Below is a small trained network, with its code and all its weights. Each question gives an input and a class and asks what happens when units are switched off, that is, made to give their printed mean instead of their output.

import numpy as np


def w(rows, s, z=0):
    codes = np.array(rows[::2]) - 128.0
    scale = np.full(codes.shape[1], s)
    scale[-1] = z or s
    return codes * scale


def f(y):
    return y / 2 * (1 + np.tanh(0.7978845608 * (y + 0.044715 * y**3)))


def log_softmax(a):
    a = a - a.max(-1, keepdims=True)
    return a - np.log(np.exp(a).sum(-1, keepdims=True))


def net(x, mask):
    res = np.array(x, float).reshape(1, 4) / 4 @ E
    y = f(res @ A[0][:, :-1].T + A[0][:, -1])
    res = res + np.where(mask, y, B[0][:, -1]) @ B[0][:, :-1]
    return log_softmax(res[-1] @ U[:, :-1].T + U[:, -1])


A, B = {}, {}
E = w([
[110,67,4,164,161,194,82],'x0',
[163,96,109,218,79,153,237],'x1',
[140,53,224,176,94,207,106],'x2',
[90,175,102,159,37,178,112],'x3',
],0.012)
A[0] = w([
[130,110,137,216,61,169,190,221],'neuron 1',
[117,90,134,81,159,114,79,168],'neuron 2',
[179,209,228,112,121,115,115,178],'neuron 3',
[163,96,1,154,93,131,123,254],'neuron 4',
[194,141,121,135,122,66,239,211],'neuron 5',
[54,110,122,32,166,88,81,226],'neuron 6',
[84,116,144,198,81,169,15,201],'neuron 7',
[175,158,190,107,171,105,97,226],'neuron 8',
[140,117,181,79,157,102,104,198],'neuron 9',
[97,202,96,152,90,76,77,133],'neuron 10',
[163,104,166,130,104,148,38,143],'neuron 11',
[138,55,126,204,157,170,188,141],'neuron 12',
],0.012,0.0047)
B[0] = w([
[85,102,216,192,80,86,150,243],'neuron 1',
[120,85,66,126,163,179,135,189],'neuron 2',
[150,103,182,53,144,148,136,217],'neuron 3',
[109,123,138,159,149,49,94,249],'neuron 4',
[94,171,239,65,102,51,191,217],'neuron 5',
[210,141,72,57,188,118,121,234],'neuron 6',
[90,99,107,179,107,198,85,230],'neuron 7',
[158,142,199,83,123,194,188,202],'neuron 8',
[169,94,220,42,218,244,179,195],'neuron 9',
[163,161,126,104,107,110,92,176],'neuron 10',
[137,102,130,140,147,175,106,185],'neuron 11',
[162,129,139,192,132,117,188,228],'neuron 12',
],0.011,0.016)
U = w([
[51,100,111,169,79,185,80,50],'0',
[104,160,176,143,96,66,226,254],'1',
[183,100,147,91,211,203,181,128],'2',
[136,92,122,254,133,114,164,76],'3',
[180,232,116,136,131,111,64,118],'4',
[151,113,181,114,72,187,155,18],'5',
[97,104,70,150,220,107,76,70],'6',
],0.0092,0.0024)

Each question gives the input, the list of numbers given to net, and the class t.
The units are the neurons (one row each of A and B). Each row of codes is followed by its name. A weight is (code - 128) times the scale printed after its matrix; where a second scale follows, it is the last column's (A, B and U).
mask holds one flag per neuron, in row order. A switched-off neuron (its flag False) gives its mean, the last column of its row in B, instead of its output. The means were averaged over made-up inputs and are rounded, as every weight is.
A unit's drop is (log p(t) with every unit on - log p(t) with that unit switched off) / (log p(t) with every unit on - log p(t) with every unit switched off).
The circuit of an input: a set's keep is (log p(t) with only the set's units on - log p(t) with every unit switched off) / (log p(t) with every unit on - log p(t) with every unit switched off). Starting from all 12 units, units are removed one at a time, each time the one whose removal leaves the highest keep (on an exact tie, the one counted first), for as long as the keep stays at least 0.8.
circuit, biggest first: the units of the circuit, biggest drop first
top k neurons: the k neurons with the biggest drops, biggest first
drop when u is switched off: that unit's drop, to one decimal
input [5,-3,2,4], class 0: circuit, biggest first => (neuron 7)
input [-4,-3,-3,6], class 4: circuit, biggest first => (neuron 10; neuron 1)
input [2,-8,-1,8], class 4: top 2 neurons => (neuron 10; neuron 6)
input [-8,-1,0,8], class 5: top 2 neurons => (neuron 3; neuron 4)
input [2,-6,-6,2], class 4: top 2 neurons => (neuron 10; neuron 3)
input [-1,8,7,2], class 3: top 2 neurons => (neuron 12; neuron 7)
input [6,-7,4,3], class 6: top 3 neurons => (neuron 6; neuron 1; neuron 8)
input [1,1,1,5], class 0: top 2 neurons => (neuron 12; neuron 7)
input [-7,4,7,0], class 1: top 2 neurons => (neuron 1; neuron 5)
input [5,0,7,3], class 3: top 2 neurons => (neuron 12; neuron 1)
input [2,-2,-7,0], class 4: top 2 neurons => (neuron 10; neuron 7)
input [6,0,2,5], class 0: top 2 neurons => (neuron 7; neuron 6)
input [5,6,-6,2], class 1: drop when neuron 5 is switched off => 0.2
input [7,-7,-5,8], class 6: circuit, biggest first => (neuron 4)
input [-2,8,3,2], class 1: drop when neuron 5 is switched off => 0.1
input [-2,-1,4,4], class 0: drop when neuron 8 is switched off => 0.1
